Below are the code and all the weights of a small trained network. Each question names an input and a class and asks about switching units off, where a switched-off unit gives its printed mean instead of its output.

import numpy as np


def w(rows, s, z=0):
    codes = np.array(rows[::2]) - 128.0
    scale = np.full(codes.shape[1], s)
    scale[-1] = z or s
    return codes * scale


def f(y):
    return np.maximum(y, 0)


def log_softmax(a):
    a = a - a.max(-1, keepdims=True)
    return a - np.log(np.exp(a).sum(-1, keepdims=True))


def net(x, mask):
    res = np.array(x, float).reshape(1, 6) / 4 @ E
    y = f(res @ A[0][:, :-1].T + A[0][:, -1])
    res = res + np.where(mask, y, B[0][:, -1]) @ B[0][:, :-1]
    return log_softmax(res[-1] @ U[:, :-1].T + U[:, -1])


A, B = {}, {}
E = w([
[132,130,126,131,126],'x0',
[129,129,128,128,128],'x1',
[254,76,123,22,128],'x2',
[127,128,129,127,129],'x3',
[180,79,250,203,53],'x4',
[85,6,56,136,39],'x5',
],0.0053)
A[0] = w([
[135,123,151,137,111,79],'N1',
[112,75,98,135,106,48],'N2',
[185,105,127,75,130,124],'N3',
[39,161,138,191,124,105],'N4',
[118,109,121,124,116,76],'N5',
[97,38,68,137,76,25],'N6',
[157,185,161,131,161,14],'N7',
[91,149,131,151,117,105],'N8',
[123,135,98,121,143,88],'N9',
[88,165,20,66,167,69],'N10',
[115,136,130,129,119,97],'N11',
[22,167,137,206,125,105],'N12',
[174,108,125,87,132,127],'N13',
[103,57,81,135,86,35],'N14',
[110,77,98,134,105,45],'N15',
[186,104,123,82,133,122],'N16',
[174,76,238,200,84,49],'N17',
[138,146,135,131,140,56],'N18',
[115,137,93,112,147,74],'N19',
[154,100,189,167,101,59],'N20',
[116,108,115,125,109,78],'N21',
[174,249,197,117,174,3],'N22',
[180,107,130,74,128,127],'N23',
[98,153,48,82,159,71],'N24',
[196,110,126,62,120,135],'N25',
[169,115,124,99,128,128],'N26',
],0.014,0.0021)
B[0] = w([
[135,125,125,109,108,149],'N1',
[128,133,167,114,177,163],'N2',
[128,127,77,184,141,192],'N3',
[139,116,57,200,144,216],'N4',
[128,131,143,124,143,139],'N5',
[128,139,214,117,212,198],'N6',
[124,124,186,114,179,180],'N7',
[129,128,99,157,132,163],'N8',
[134,133,126,108,107,147],'N9',
[128,129,130,59,16,216],'N10',
[128,129,121,135,128,135],'N11',
[142,122,39,214,149,234],'N12',
[128,130,90,177,135,179],'N13',
[127,137,195,118,195,183],'N14',
[132,130,174,121,171,162],'N15',
[126,135,78,183,140,189],'N16',
[117,137,110,34,4,254],'N17',
[127,122,146,126,141,140],'N18',
[127,120,133,106,94,154],'N19',
[127,128,124,80,56,195],'N20',
[127,127,146,121,152,144],'N21',
[122,125,240,101,227,238],'N22',
[129,121,80,182,140,189],'N23',
[126,126,132,77,44,192],'N24',
[129,120,69,197,141,205],'N25',
[131,123,93,159,140,169],'N26',
],0.031,0.0092)
U = w([
[135,123,40,239,139,253],'0',
[114,145,138,29,7,42],'1',
[113,148,254,111,228,77],'2',
],0.0062,0.00068)

Each question gives the input, the list of numbers given to net, and the class t.
The units are the neurons (one row each of A and B). Each row of codes is followed by its name. A weight is (code - 128) times the scale printed after its matrix; where a second scale follows, it is the last column's (A, B and U).
mask holds one flag per neuron, in row order. A switched-off neuron (its flag False) gives its mean, the last column of its row in B, instead of its output. The means were averaged over made-up inputs and are rounded, as every weight is.
A unit's drop is (log p(t) with every unit on - log p(t) with that unit switched off) / (log p(t) with every unit on - log p(t) with every unit switched off).
The circuit of an input: a set's keep is (log p(t) with only the set's units on - log p(t) with every unit switched off) / (log p(t) with every unit on - log p(t) with every unit switched off). Starting from the 12 units with the biggest drops (on a tie, the unit counted first), units are removed one at a time, each time the one whose removal leaves the highest keep (on an exact tie, the one counted first), for as long as the keep stays at least 0.8.
circuit, biggest first: the units of the circuit, biggest drop first
most important unit: the unit with the biggest drop
top k neurons: the k neurons with the biggest drops, biggest first
drop when u is switched off: that unit's drop, to one decimal
input [5,3,4,1,-2,-5], class 2: top 2 neurons -> [N22 N12]
input [4,4,3,-6,-4,-2], class 1: most important unit -> N12
input [3,-2,-2,2,-5,6], class 2: top 3 neurons -> [N17 N6 N14]
input [-2,2,-5,-8,-7,6], class 1: top 3 neurons -> [N10 N24 N22]
input [-7,0,0,-4,6,-7], class 2: top 2 neurons -> [N22 N10]
input [8,4,-3,0,-6,8], class 2: top 3 neurons -> [N6 N17 N14]
input [8,-6,-4,1,5,2], class 1: top 2 neurons -> [N17 N25]
input [-7,0,4,-8,4,5], class 2: top 3 neurons -> [N6 N12 N14]
input [3,7,-6,8,-8,-3], class 1: top 2 neurons -> [N10 N24]
input [3,-2,-5,-5,7,-7], class 1: top 2 neurons -> [N17 N20]
input [3,-5,2,6,-8,-7], class 1: top 2 neurons -> [N10 N24]
input [-4,6,3,-1,5,-3], class 1: top 2 neurons -> [N17 N12]
input [1,7,0,-2,0,3], class 2: drop when N23 is switched off -> 0.0
input [1,-6,-4,4,2,-6], class 2: circuit, biggest first -> [N22]
input [-8,4,-3,-7,6,-3], class 1: drop when N17 is switched off -> 0.1
input [-4,-5,-4,1,-7,2], class 1: drop when N10 is switched off -> 0.6
input [-2,5,6,7,6,-8], class 2: drop when N7 is switched off -> 0.1
